Below is a small trained network, with its code and all its weights. Each question gives an input and a target symbol and asks what happens when units are switched off, that is, made to give their printed mean instead of their output.

import numpy as np


def w(rows, s, z=0):
    codes = np.array(rows[::2]) - 128.0
    scale = np.full(codes.shape[1], s)
    scale[-1] = z or s
    return codes * scale


def f(y):
    return np.maximum(y, 0)


def softmax(a):
    e = np.exp(a - a.max(-1, keepdims=True))
    return e / e.sum(-1, keepdims=True)


def log_softmax(a):
    a = a - a.max(-1, keepdims=True)
    return a - np.log(np.exp(a).sum(-1, keepdims=True))


def net(x, mask):
    ids = ['γδεζθμξτφω'.index(c) for c in x.split()]
    T = len(ids)
    res = E[ids] + P[:T]
    u = 0
    for l in range(2):
        r = res
        for j in range(2):
            rows = slice(4 * j, 4 * j + 4)
            q, k, v = (r @ M[l][rows].T for M in (Q, K, V))
            z = softmax(np.where(np.tri(T) > 0, q @ k.T / 4**0.5, -1e9)) @ v
            o = O[l][rows]
            res = res + np.where(mask[u + j], z, o[:, -1]) @ o[:, :-1]
        u += 2
        y = f(res @ A[l][:, :-1].T + A[l][:, -1])
        res = res + np.where(mask[u : u + 8], y, B[l][:, -1]) @ B[l][:, :-1]
        u += 8
    return log_softmax(res[-1] @ U[:, :-1].T + U[:, -1])


Q, K, V, O, A, B = {}, {}, {}, {}, {}, {}
E = w([
[79,127,187],'γ',
[144,142,102],'δ',
[178,99,68],'ε',
[121,136,78],'ζ',
[240,51,161],'θ',
[164,101,93],'μ',
[156,86,107],'ξ',
[99,146,159],'τ',
[156,170,5],'φ',
[117,114,158],'ω',
],0.018)
P = w([
[159,117,107],'0',
[60,82,177],'1',
[163,191,200],'2',
[163,122,138],'3',
[62,86,148],'4',
[213,153,183],'5',
[153,123,133],'6',
[82,77,127],'7',
[253,131,169],'8',
[138,121,144],'9',
],0.014)
Q[0] = w([
[104,115,101],'L0H0',
[58,150,65],'L0H0',
[125,79,173],'L0H0',
[123,178,250],'L0H0',
[65,63,114],'L0H1',
[86,189,159],'L0H1',
[142,161,102],'L0H1',
[127,148,182],'L0H1',
],0.012)
K[0] = w([
[88,184,122],'L0H0',
[55,116,113],'L0H0',
[91,195,19],'L0H0',
[155,141,90],'L0H0',
[69,108,99],'L0H1',
[3,252,114],'L0H1',
[107,88,229],'L0H1',
[180,254,106],'L0H1',
],0.0088)
V[0] = w([
[207,163,135],'L0H0',
[254,50,246],'L0H0',
[157,86,42],'L0H0',
[134,136,62],'L0H0',
[19,201,87],'L0H1',
[99,33,114],'L0H1',
[114,144,221],'L0H1',
[127,108,91],'L0H1',
],0.0094)
O[0] = w([
[187,141,104,169],'L0H0',
[153,112,126,227],'L0H0',
[154,80,81,177],'L0H0',
[168,174,81,139],'L0H0',
[175,57,92,1],'L0H1',
[148,57,253,152],'L0H1',
[106,125,134,101],'L0H1',
[96,133,22,140],'L0H1',
],0.0063,0.0085)
A[0] = w([
[148,95,77,71],'L0N0',
[156,213,155,156],'L0N1',
[4,63,39,187],'L0N2',
[107,220,103,205],'L0N3',
[121,118,81,54],'L0N4',
[77,2,136,254],'L0N5',
[106,176,25,141],'L0N6',
[134,107,197,132],'L0N7',
],0.01,0.0045)
B[0] = w([
[227,102,56,161],'L0N0',
[108,214,115,211],'L0N1',
[107,46,228,208],'L0N2',
[63,99,254,183],'L0N3',
[113,41,78,139],'L0N4',
[70,72,137,255],'L0N5',
[135,45,128,186],'L0N6',
[47,104,74,185],'L0N7',
],0.0078,0.0058)
Q[1] = w([
[131,169,39],'L1H0',
[193,195,101],'L1H0',
[70,214,198],'L1H0',
[91,12,139],'L1H0',
[231,93,154],'L1H1',
[65,174,100],'L1H1',
[253,164,98],'L1H1',
[104,155,22],'L1H1',
],0.0076)
K[1] = w([
[146,110,126],'L1H0',
[117,151,198],'L1H0',
[123,115,152],'L1H0',
[46,162,15],'L1H0',
[72,162,106],'L1H1',
[77,143,134],'L1H1',
[112,152,121],'L1H1',
[86,136,5],'L1H1',
],0.011)
V[1] = w([
[86,34,159],'L1H0',
[109,101,210],'L1H0',
[97,204,84],'L1H0',
[86,10,120],'L1H0',
[152,246,129],'L1H1',
[135,231,107],'L1H1',
[99,116,223],'L1H1',
[179,177,83],'L1H1',
],0.011)
O[1] = w([
[117,182,129,211],'L1H0',
[124,111,254,137],'L1H0',
[189,71,165,42],'L1H0',
[117,207,111,245],'L1H0',
[154,122,132,5],'L1H1',
[125,135,106,16],'L1H1',
[117,137,87,172],'L1H1',
[175,219,175,59],'L1H1',
],0.0092,0.013)
A[1] = w([
[49,170,135,149],'L1N0',
[141,212,139,108],'L1N1',
[49,69,167,157],'L1N2',
[165,38,191,254],'L1N3',
[83,4,215,63],'L1N4',
[181,104,75,143],'L1N5',
[139,194,157,40],'L1N6',
[110,86,57,130],'L1N7',
],0.011,0.0048)
B[1] = w([
[138,91,128,248],'L1N0',
[168,109,184,190],'L1N1',
[154,108,156,229],'L1N2',
[93,194,254,148],'L1N3',
[165,123,155,197],'L1N4',
[181,90,142,149],'L1N5',
[189,125,74,165],'L1N6',
[182,151,70,189],'L1N7',
],0.0094,0.017)
U = w([
[204,85,137,20],'γ',
[236,109,139,67],'δ',
[99,90,19,50],'ε',
[51,136,110,253],'ζ',
[116,254,204,184],'θ',
[131,96,94,228],'μ',
[147,102,121,56],'ξ',
[183,163,192,119],'τ',
[27,206,61,75],'φ',
[116,111,148,43],'ω',
],0.008,0.0061)

Each question gives the input, a string of symbols that net reads in full, and the target symbol t.
The units are the heads (4 rows each of Q, K, V and O) and the neurons (one row each of A and B). Each row of codes is followed by its name. A weight is (code - 128) times the scale printed after its matrix; where a second scale follows, it is the last column's (O, A, B and U).
mask holds one flag per unit, layer by layer, with each layer's heads first. A switched-off unit (its flag False) gives its mean, the last column of its rows in O or B, instead of its output. The means were averaged over made-up inputs and are rounded, as every weight is.
A unit's drop is (log p(t) with every unit on - log p(t) with that unit switched off) / (log p(t) with every unit on - log p(t) with every unit switched off).
The circuit of an input: a set's keep is (log p(t) with only the set's units on - log p(t) with every unit switched off) / (log p(t) with every unit on - log p(t) with every unit switched off). Starting from the 12 units with the biggest drops (on a tie, the unit counted first), units are removed one at a time, each time the one whose removal leaves the highest keep (on an exact tie, the one counted first), for as long as the keep stays at least 0.8.
units of the circuit, in order: the units of the circuit, biggest drop first
unit that matters most: the unit with the biggest drop
top k neurons: the k neurons with the biggest drops, biggest first
k most important neurons of layer l: the k neurons of layer l with the biggest drops, biggest first
which heads matter: for each layer, one digit per head in row order, 1 if its drop is at least 0.15 and else 0, layers parted by /
input φ ε ε τ ζ φ τ φ, target φ: 3 most important neurons of layer 0	[L0N6 L0N3 L0N4]
input τ ε ε τ ε, target τ: which heads matter	00 / 10
input ε θ ξ ε ε τ ω τ, target ε: which heads matter	11 / 10
input γ ξ γ τ, target ζ: which heads matter	11 / 11
input ε ζ τ ε φ ε ε ζ, target ε: which heads matter	10 / 10
input τ ξ γ γ ζ, target τ: units of the circuit, in order	[L0N2 L1H0 L1N4 L0H0]
input θ ω ε τ θ μ ω ω, target τ: 2 most important neurons of layer 1	[L1N4 L1N2]
input φ ω τ μ ζ φ ω γ, target φ: units of the circuit, in order	[L1H0 L0N6 L0H1 L0N4]
input τ μ ε μ μ ξ ε δ ζ, target θ: which heads matter	01 / 00
input ε μ θ φ, target θ: units of the circuit, in order	[L1H1]
input τ μ ε μ ξ, target τ: 3 most important neurons of layer 1	[L1N3 L1N4 L1N2]
input ε φ ζ μ ω, target ε: 2 most important neurons of layer 0	[L0N2 L0N3]
input δ ζ ε μ μ θ ε, target θ: units of the circuit, in order	[L0H1 L1H1]
input μ ζ φ ε δ μ μ θ μ, target θ: units of the circuit, in order	[L0H1 L0N2 L0N1 L1H0]
input ω γ γ ε γ ε φ, target ζ: top 3 neurons	[L0N7 L0N5 L1N1]
input ε μ φ ξ ξ ω μ ξ, target ε: top neuron	[L0N3]
input ε ε ω φ φ, target ε: top 2 neurons	[L0N2 L0N3]
input τ δ μ τ τ, target τ: units of the circuit, in order	[L1H0 L0N2 L1N4]
input μ δ μ τ μ ξ θ γ ω, target θ: units of the circuit, in order	[L0H1 L0N1]
input ε θ δ δ μ ω ε δ, target ε: which heads matter	10 / 10
input ε γ θ γ ε τ θ γ, target ε: which heads matter	11 / 10
input τ γ ω μ θ, target τ: units of the circuit, in order	[L1H0 L1N3]
input φ θ ε ε ε, target φ: units of the circuit, in order	[L1H0 L0N6 L0H1 L0N4]
input φ ε δ ζ ξ, target φ: top 2 neurons	[L0N6 L0N3]
input ω ε ξ γ θ, target τ: unit that matters most	L0N2
input ε μ φ ε ε ξ, target θ: 2 most important neurons of layer 0	[L0N6 L0N2]
input ε φ θ, target θ: unit that matters most	L1N3
input ζ θ γ ξ τ θ ε θ, target ζ: which heads matter	01 / 10
input ε ε μ ξ θ, target ε: which heads matter	10 / 10
